Here is a tiny trained network, its code and every weight. The questions are about switching its units off for an input and a target symbol, where a switched-off unit gives its printed mean instead of its output.

import numpy as np


def w(rows, s, z=0):
    codes = np.array(rows[::2]) - 128.0
    scale = np.full(codes.shape[1], s)
    scale[-1] = z or s
    return codes * scale


def f(y):
    return np.maximum(y, 0)


def softmax(a):
    e = np.exp(a - a.max(-1, keepdims=True))
    return e / e.sum(-1, keepdims=True)


def log_softmax(a):
    a = a - a.max(-1, keepdims=True)
    return a - np.log(np.exp(a).sum(-1, keepdims=True))


def net(x, mask):
    ids = ['ΓΞΣΩβεζηλπψ'.index(c) for c in x.split()]
    T = len(ids)
    res = E[ids] + P[:T]
    u = 0
    for l in range(2):
        q, k, v = (res @ M[l].T for M in (Q, K, V))
        z = softmax(np.where(np.tri(T) > 0, q @ k.T / 2**0.5, -1e9)) @ v
        res = res + np.where(mask[u], z, O[l][:, -1]) @ O[l][:, :-1]
        u += 1
        y = f(res @ A[l][:, :-1].T + A[l][:, -1])
        res = res + np.where(mask[u : u + 8], y, B[l][:, -1]) @ B[l][:, :-1]
        u += 8
    return log_softmax(res[-1] @ U[:, :-1].T + U[:, -1])


Q, K, V, O, A, B = {}, {}, {}, {}, {}, {}
E = w([
[97,94,150,86,89,122,94,142],'Γ',
[121,60,62,168,162,110,187,113],'Ξ',
[92,140,107,69,130,102,114,153],'Σ',
[127,112,79,125,78,97,92,195],'Ω',
[148,109,111,124,96,79,160,90],'β',
[60,124,146,143,167,163,123,147],'ε',
[95,152,132,89,133,160,252,129],'ζ',
[124,120,137,95,142,85,94,138],'η',
[99,99,107,72,86,133,129,166],'λ',
[85,162,81,47,120,135,145,118],'π',
[150,140,153,185,99,106,174,148],'ψ',
],0.025)
P = w([
[199,59,159,12,118,128,133,186],'0',
[158,64,147,42,106,111,138,153],'1',
[119,75,134,70,99,98,139,136],'2',
[93,75,125,89,105,91,150,124],'3',
[79,78,121,113,107,75,162,114],'4',
[63,74,111,134,101,68,169,106],'5',
[44,69,105,148,109,61,173,101],'6',
[16,73,92,160,106,46,188,87],'7',
[11,67,86,186,114,34,201,91],'8',
[3,79,73,200,112,32,213,88],'9',
],0.0068)
Q[0] = w([
[12,7,90,18,53,2,124,155],'L0H0',
[125,201,162,202,214,221,84,171],'L0H0',
],0.0099)
K[0] = w([
[29,66,92,253,201,102,195,47],'L0H0',
[116,202,177,42,161,119,41,169],'L0H0',
],0.011)
V[0] = w([
[146,71,87,113,99,55,81,120],'L0H0',
[182,128,235,144,2,96,162,144],'L0H0',
],0.0088)
O[0] = w([
[173,75,128,117,133,134,59,111,254],'L0H0',
[13,69,67,168,136,9,144,165,193],'L0H0',
],0.013,0.0067)
A[0] = w([
[75,151,134,112,78,124,107,162,110],'L0N0',
[149,131,117,138,2,43,174,233,171],'L0N1',
[125,57,175,105,122,123,144,134,100],'L0N2',
[135,144,153,107,184,184,178,166,37],'L0N3',
[140,148,112,45,128,195,131,151,253],'L0N4',
[57,195,204,120,184,149,90,152,148],'L0N5',
[148,127,135,191,129,99,29,148,162],'L0N6',
[38,109,166,72,193,139,176,107,131],'L0N7',
],0.0085,0.0061)
B[0] = w([
[78,127,202,142,185,144,162,205,158],'L0N0',
[60,165,123,189,147,181,90,4,254],'L0N1',
[128,120,118,57,113,94,75,145,171],'L0N2',
[135,143,59,67,187,65,115,95,137],'L0N3',
[59,107,106,209,80,103,225,201,178],'L0N4',
[82,113,136,223,87,192,161,229,137],'L0N5',
[145,130,109,110,171,255,119,135,166],'L0N6',
[143,118,119,163,140,233,121,93,164],'L0N7',
],0.0071,0.018)
Q[1] = w([
[116,164,159,123,103,190,180,159],'L1H0',
[104,2,106,247,72,191,161,64],'L1H0',
],0.0093)
K[1] = w([
[183,109,139,139,184,209,182,198],'L1H0',
[198,126,210,152,90,137,170,1],'L1H0',
],0.0077)
V[1] = w([
[90,125,27,54,101,189,220,206],'L1H0',
[128,205,43,107,77,3,163,88],'L1H0',
],0.005)
O[1] = w([
[135,166,118,95,114,57,118,91,26],'L1H0',
[129,67,131,49,150,248,192,183,252],'L1H0',
],0.014,0.0026)
A[1] = w([
[209,101,57,120,170,94,106,76,119],'L1N0',
[173,122,65,2,82,106,151,150,78],'L1N1',
[60,98,125,55,172,59,74,190,66],'L1N2',
[85,162,91,154,188,151,130,57,126],'L1N3',
[175,242,178,95,104,133,126,132,126],'L1N4',
[162,53,116,63,122,155,148,138,167],'L1N5',
[199,94,121,169,85,135,36,155,2],'L1N6',
[114,122,162,99,115,130,95,74,156],'L1N7',
],0.0087,0.0041)
B[1] = w([
[151,136,132,99,182,87,166,216,158],'L1N0',
[146,153,179,172,118,132,254,65,144],'L1N1',
[177,84,135,166,105,106,147,79,197],'L1N2',
[213,131,179,68,112,137,112,175,250],'L1N3',
[122,133,80,142,190,190,118,198,156],'L1N4',
[176,196,102,128,52,166,120,172,217],'L1N5',
[126,89,142,65,197,146,154,125,149],'L1N6',
[142,196,132,97,204,165,71,109,165],'L1N7',
],0.0098,0.014)
U = w([
[91,191,229,23,105,125,120,118,169],'Γ',
[151,105,184,103,138,60,148,180,147],'Ξ',
[89,173,123,147,102,93,110,164,178],'Σ',
[125,138,35,103,105,163,114,122,198],'Ω',
[161,149,212,116,92,132,132,115,2],'β',
[67,119,199,158,180,136,164,145,172],'ε',
[91,148,107,131,133,139,173,56,36],'ζ',
[119,169,162,81,185,134,95,156,43],'η',
[112,108,197,126,34,72,151,141,55],'λ',
[68,128,87,153,91,103,144,39,141],'π',
[138,154,158,162,137,154,100,1,87],'ψ',
],0.0074,0.004)

Each question gives the input, a string of symbols that net reads in full, and the target symbol t.
The units are the heads (2 rows each of Q, K, V and O) and the neurons (one row each of A and B). Each row of codes is followed by its name. A weight is (code - 128) times the scale printed after its matrix; where a second scale follows, it is the last column's (O, A, B and U).
mask holds one flag per unit, layer by layer, with each layer's heads first. A switched-off unit (its flag False) gives its mean, the last column of its rows in O or B, instead of its output. The means were averaged over made-up inputs and are rounded, as every weight is.
A unit's drop is (log p(t) with every unit on - log p(t) with that unit switched off) / (log p(t) with every unit on - log p(t) with every unit switched off).
The circuit of an input: a set's keep is (log p(t) with only the set's units on - log p(t) with every unit switched off) / (log p(t) with every unit on - log p(t) with every unit switched off). Starting from the 12 units with the biggest drops (on a tie, the unit counted first), units are removed one at a time, each time the one whose removal leaves the highest keep (on an exact tie, the one counted first), for as long as the keep stays at least 0.8.
circuit, biggest first: the units of the circuit, biggest drop first
unit that matters most: the unit with the biggest drop
k most important neurons: the k neurons with the biggest drops, biggest first
k most important neurons of layer l: the k neurons of layer l with the biggest drops, biggest first
input β π β ζ Γ λ, target Γ: circuit, biggest first -> (L0H0; L1H0; L1N3; L0N1)
input β β ψ β β ε ζ ζ η η, target Γ: circuit, biggest first -> (L0H0; L1N3; L0N4)
input Γ ψ ψ ζ Σ π Γ, target Γ: 2 most important neurons -> (L1N3; L0N7)
input Ω π Ω Ω β Ω Γ β ζ π, target Γ: circuit, biggest first -> (L0H0; L1N3)
input Γ β Γ Ξ Σ Ω ζ, target ζ: 4 most important neurons of layer 1 -> (L1N1; L1N3; L1N4; L1N5)
input η β Γ Γ ζ Ω, target Γ: circuit, biggest first -> (L0H0; L0N1; L1N3; L1H0)
input β Ω β ψ Γ η ζ Γ, target Γ: circuit, biggest first -> (L0H0; L1H0)
input Γ Γ β Σ ψ η, target ε: circuit, biggest first -> (L0H0; L1H0; L0N0)
input ψ Σ η, target ε: circuit, biggest first -> (L0H0; L0N1; L1H0)
input η β ε Γ π Γ Σ, target Σ: 3 most important neurons of layer 0 -> (L0N5; L0N1; L0N4)
input ψ β ζ ζ η Γ Σ, target Γ: 2 most important neurons -> (L1N3; L0N7)
input Σ η ε Σ β Γ ψ, target ε: circuit, biggest first -> (L1H0; L0H0; L1N5; L0N1)
input β λ η ψ β Γ π η Γ ζ, target Γ: circuit, biggest first -> (L0H0; L1H0)
input β λ Γ Ξ β ψ, target ψ: circuit, biggest first -> (L0H0; L1H0)
input η ζ Γ ε, target Σ: circuit, biggest first -> (L1H0; L0H0; L0N5; L0N1)
input β β ε Γ π, target Σ: unit that matters most -> L0H0
input ψ ζ ζ λ β ψ Γ ψ Ω, target ε: circuit, biggest first -> (L0H0; L1H0; L0N0)
input Γ ψ λ λ Γ β ψ π, target ε: most important neuron -> (L0N0)
input Γ η Γ Ξ ψ λ, target λ: 2 most important neurons of layer 1 -> (L1N7; L1N1)
input β β Ξ, target Ξ: circuit, biggest first -> (L0H0; L1H0; L1N0; L0N1)
input β Γ Ω ζ Ω ψ λ, target ε: 3 most important neurons of layer 0 -> (L0N1; L0N0; L0N7)
input ε Σ Γ β, target Ω: 2 most important neurons -> (L1N5; L0N0)
input λ ε Ω, target Σ: 2 most important neurons -> (L0N4; L1N4)
input Ξ Γ ψ η π λ ε Γ Ω Σ, target Σ: 2 most important neurons of layer 0 -> (L0N1; L0N4)
input ε β Ξ ζ ε Γ η, target η: 3 most important neurons of layer 1 -> (L1N4; L1N7; L1N0)
input β ε Ξ ψ η, target η: most important neuron -> (L0N1)
input β η β Γ Γ β β ψ λ Γ, target ε: 4 most important neurons -> (L0N0; L0N1; L1N5; L0N7)
